Each row has a hidden value; after the row comes its grade, the name of the range that the value falls in. Each part has its own.
(in the rows, 100 means zero)
 85 111  96  94  83  86 108  94 115  94  91  95 103 111 124  87  90 114  93  93 118  88 101  75  92  95  81 100 136  98 -> U
105  99 109 109  98 116  80 116  87  99 112 112  99  88  79 100 101 130 102 100  89 111 104 103  97 111 120  84  33 109 -> J
 86 111  98  98  80  92 107  93 115  94  90  96 106 105 114  84  93 118  94  92 118  89 102  75  88  97  84  97 131 101 -> Q
 85 113  98  98  77  93 101 109 111  92  99 101 103 106 115  83  89 131  94  92 115  92 103  72  88 103  86  92  92 103 -> J
 87 107  94  95  88  87 113  86 116  95  87  93 106 108 117  87  92 102  95  94 117  86  99  81  93  93  78 105 151  97 -> U
 94 102  94  93  96  86 118  82 115  99  86  89 103 111 118  95  99  81  97  98 113  87  97  93  99  88  80 113 168  95 -> U
104  93  93  94 114  91 116  81 105 105  90  91 100 106 109 109 105  58 102 103 102  92  96 115 109  89  91 118 162  90 -> Q
109  90  95  95 116  89 113  81 101 107  94  92  99 103 102 112 108  60 104 106  96  97  95 124 111  90  95 117 156  91 -> Q
110  89  94  96 120  95 114  82 100 106  92  90  99 102 100 111 108  60 104 104  97  98  95 123 110  91  93 117 153  91 -> Q
111  89  97  96 122  97 109  88  96 106  96  94  96 102 101 116 108  56 104 108  92  99  94 125 115  92  98 115 133  91 -> J
116  90 107 109 117 118  85 105  86 106 110 109  98  86  73 110 108 100 107 105  82 112 101 119 103 106 125  95  60 105 -> J
108  90  94  93 119  91 112  90  98 107  97  91  95 107 103 115 106  57 103 108  96  99  95 122 116  92  94 115 134  89 -> Q
 89 104  92  92  95  84 117  84 114  98  86  89 103 110 118  94  98  83  96  98 114  87  97  92  99  92  79 111 171  93 -> U
102  96  92  91 108  85 120  82 108 103  89  87  99 111 114 106 102  63 100 104 105  92  95 106 109  88  83 116 164  88 -> U
 83 116  97  96  77  87 105 107 113  94  97  98 101 110 121  85  89 125  92  94 118  92 102  70  90 100  85  93 101 100 -> Q

118  86 103 104 128  78 138 138  58 128 103  97 116  87  93 110 149  66 122 130  99 123  90  64 120  41  92 121  63 119  87  73 119 128  93 128 150  99 143  75  83 102 110  90 -> [75]
106  99 100  75 138  86 141 122  34 106  76  88 122  90 111 138 130  54 135 137 120 115 115  53 147  59  80  90  65 117  54  93 124 136 104 155 157 116 125  69  60  63  97  95 -> [75]
 75 121 106  17  60 125  40  25 145  70  89 114  67  95 131  93  37 136  62  43 110  90 119 164  58 171 103  91 170 106  85 141  69  61  98  47  31  95  40 142 124  94  99 113 -> [75]
 85 125  88  27 122  98 125  78  68  77  63  85 121  89 134 143 117  52 128 104 131 106 146  65 140  83  74  58 113 113  34 112 156 119 118 134 118 127  94  64  54  50  87 100 -> [75]
 87 115  94  77  92 109  89  83 109  72  91  96  97 111 102 109  90 100 104  89 106  93 119 107  87 110 102  80 119  83  88 112 108  97 108  87  91 110  73 104  92  86  87 103 -> [78]
 94 109 101  65 109 103  98  92  95  87  89  99 107  91 116 109  99  93 102  96 108 101 117 108 105 104  88  95 109 112  76 109 115 101 102 111 118 104  95  99  81  78 100 100 -> [80]
104 100 105  76 107  97  98  95  87 103  92  96  96  85 120 107 101  89 104 102 100 100 109 100 125 101  91  99 104 117  88 104 108 100 101 105 103 102 110  96  93 102 107  99 -> [80]
 99 105  96  97  56  76  98  95 121 110 107 132 105  68  86  72 106 119 102  67  93  91  94 120 113 106 113 152 109 134  91  80 111  57  68  72  75  80 128 119 145 123 107 113 -> [78]
100 104 107  71 103 103  97  77  91  93  90  94  89  98 124 106  92  97  92  97 110  96 113 113  87 115  88  88 112 107  87 113 105 111 111 108 100 117  99 104  90  83 104 101 -> [80]
 84 110 103  93  43  95  52  49 167  89 117 128  85  93  99  68  51 166  68  40  89  68  90 165  55 169 120 127 148 106 125 117  66  53  81  38  29  75  73 144 163 134 100 116 -> [75]
100  96 103  87 107 103 104 100  97 103  96  97 101  95 110 105 104  98 103 102 101 100 110  90 104  75  97  97 103 108  91 100 115 104  96  83 107 102 118  98  97  93 102 100 -> [80]
116  83 112 123  79  96  83  92 118 119 121 113  82  88  95  75  82 127  79  84  80  87  72 131  84 119 109 128  96 113 131  94  62  86  87  83  83  77  99 125 128 130 118 101 -> [78]
 96 108  96  77  97  89 107 101  83 102  86 110 111  82 110 102 112  86 111  93 109 100 114 101 110  91  98 113 104 120  73  97 142  96  92 107 106 104 114  97 100  84  98 103 -> [80]
